Below is a small trained network, with its code and all its weights. Each question gives an input and a class and asks what happens when units are switched off, that is, made to give their printed mean instead of their output.

import numpy as np


def w(rows, s, z=0):
    codes = np.array(rows[::2]) - 128.0
    scale = np.full(codes.shape[1], s)
    scale[-1] = z or s
    return codes * scale


def norm(h):
    return h / np.sqrt((h * h).mean(-1, keepdims=True) + 1e-5)


def f(y):
    return y / 2 * (1 + np.tanh(0.7978845608 * (y + 0.044715 * y**3)))


def log_softmax(a):
    a = a - a.max(-1, keepdims=True)
    return a - np.log(np.exp(a).sum(-1, keepdims=True))


def net(x, mask):
    res = np.array(x, float).reshape(1, 4) / 4 @ E
    u = 0
    for l in range(4):
        y = f(norm(res) @ A[l][:, :-1].T + A[l][:, -1])
        res = res + np.where(mask[u : u + 4], y, B[l][:, -1]) @ B[l][:, :-1]
        u += 4
    return log_softmax(norm(res)[-1] @ U[:, :-1].T + U[:, -1])


A, B = {}, {}
E = w([
[77,52,203,48,5,195,155,165,135],'x0',
[83,93,122,194,105,185,49,117,76],'x1',
[154,212,137,87,185,228,54,229,132],'x2',
[124,123,171,175,192,220,211,75,111],'x3',
],0.0017)
A[0] = w([
[141,76,148,146,112,32,157,127,114,6],'0.n1',
[53,74,92,199,96,178,29,143,3,68],'0.n2',
[117,87,173,90,94,163,155,133,79,25],'0.n3',
[195,116,36,77,28,46,19,152,137,10],'0.n4',
],0.0036,0.0019)
B[0] = w([
[104,152,131,116,144,120,25,159,206,135],'0.n1',
[157,51,201,124,224,61,101,154,80,253],'0.n2',
[214,254,99,139,35,115,146,123,53,148],'0.n3',
[180,88,101,111,215,235,232,18,119,200],'0.n4',
],0.0039,0.002)
A[1] = w([
[150,143,37,182,191,57,122,119,97,36],'1.n1',
[136,126,119,131,161,213,192,76,76,239],'1.n2',
[144,200,83,189,195,55,127,100,153,4],'1.n3',
[180,253,165,19,129,63,248,133,240,93],'1.n4',
],0.0031,0.0011)
B[1] = w([
[175,161,224,119,30,149,146,182,71,174],'1.n1',
[100,91,73,159,126,183,253,99,160,235],'1.n2',
[94,156,99,142,32,161,145,161,37,167],'1.n3',
[111,13,211,170,177,144,8,133,39,251],'1.n4',
],0.0037,0.002)
A[2] = w([
[109,36,190,61,60,168,149,183,193,159],'2.n1',
[124,163,136,78,211,216,98,207,113,58],'2.n2',
[132,186,121,28,210,230,184,157,103,252],'2.n3',
[17,74,91,227,75,47,147,5,165,166],'2.n4',
],0.0027,0.0015)
B[2] = w([
[136,242,54,143,97,44,118,129,47,215],'2.n1',
[111,144,65,117,148,43,102,134,182,176],'2.n2',
[159,106,88,147,116,101,106,67,228,250],'2.n3',
[156,193,73,70,183,138,73,185,252,226],'2.n4',
],0.0044,0.0021)
A[3] = w([
[167,205,67,188,179,119,143,137,63,7],'3.n1',
[119,187,93,181,156,118,67,183,161,186],'3.n2',
[115,122,71,83,94,134,146,146,87,86],'3.n3',
[253,146,95,82,75,128,111,105,81,197],'3.n4',
],0.0048,0.0017)
B[3] = w([
[141,121,175,155,2,192,166,98,59,163],'3.n1',
[111,158,143,52,49,65,155,132,147,229],'3.n2',
[193,165,206,182,97,180,158,68,137,131],'3.n3',
[130,150,170,222,111,207,202,151,105,253],'3.n4',
],0.0044,0.0023)
U = w([
[188,183,217,225,7,229,217,144,23,251],'0',
[183,41,82,198,219,242,197,46,200,227],'1',
[67,177,68,24,113,2,6,216,238,171],'2',
[86,3,218,181,237,66,22,189,37,163],'3',
[8,147,73,108,205,180,133,188,63,2],'4',
],0.0036,0.0026)

Each question gives the input, the list of numbers given to net, and the class t.
The units are the neurons (one row each of A and B). Each row of codes is followed by its name. A weight is (code - 128) times the scale printed after its matrix; where a second scale follows, it is the last column's (A, B and U).
mask holds one flag per neuron, layer by layer. A switched-off neuron (its flag False) gives its mean, the last column of its row in B, instead of its output. The means were averaged over made-up inputs and are rounded, as every weight is.
A unit's drop is (log p(t) with every unit on - log p(t) with that unit switched off) / (log p(t) with every unit on - log p(t) with every unit switched off).
The circuit of an input: a set's keep is (log p(t) with only the set's units on - log p(t) with every unit switched off) / (log p(t) with every unit on - log p(t) with every unit switched off). Starting from the 12 units with the biggest drops (on a tie, the unit counted first), units are removed one at a time, each time the one whose removal leaves the highest keep (on an exact tie, the one counted first), for as long as the keep stays at least 0.8.
units of the circuit, in order: the units of the circuit, biggest drop first
k most important neurons: the k neurons with the biggest drops, biggest first
k most important neurons of layer l: the k neurons of layer l with the biggest drops, biggest first
input [1,-5,6,-6], class 1: units of the circuit, in order -> 0.n4
input [4,4,-7,2], class 2: units of the circuit, in order -> 2.n4, 0.n4
input [7,-6,-8,-2], class 2: 3 most important neurons of layer 1 -> 1.n1, 1.n3, 1.n4
input [-7,-6,-8,3], class 2: 2 most important neurons -> 0.n3, 2.n4
input [6,-3,7,-7], class 1: units of the circuit, in order -> 0.n4, 2.n3
input [1,-5,7,3], class 2: 2 most important neurons -> 0.n4, 2.n2
input [-4,-8,2,5], class 3: 2 most important neurons -> 1.n4, 0.n4
input [1,8,-8,-5], class 2: 2 most important neurons -> 2.n4, 1.n4
input [2,-4,3,-1], class 3: 2 most important neurons -> 1.n4, 2.n4
input [-8,7,-3,-2], class 0: 3 most important neurons of layer 1 -> 1.n4, 1.n1, 1.n3
input [5,-8,6,-1], class 3: 3 most important neurons -> 1.n4, 2.n4, 0.n1
input [-5,-2,6,4], class 2: units of the circuit, in order -> 0.n4, 3.n2
input [-6,0,-8,1], class 2: 2 most important neurons -> 2.n4, 0.n3
input [5,-7,4,1], class 3: units of the circuit, in order -> 1.n4
input [1,8,-2,3], class 3: 2 most important neurons -> 0.n2, 0.n4
input [-6,-8,-2,6], class 3: units of the circuit, in order -> 1.n4, 0.n4
input [-3,2,-6,-3], class 2: 3 most important neurons -> 2.n4, 0.n3, 0.n1
input [4,-8,1,3], class 3: 2 most important neurons -> 1.n4, 0.n4
input [3,-6,-5,-1], class 3: 2 most important neurons of layer 1 -> 1.n4, 1.n2
input [-6,2,5,-2], class 0: units of the circuit, in order -> 3.n1
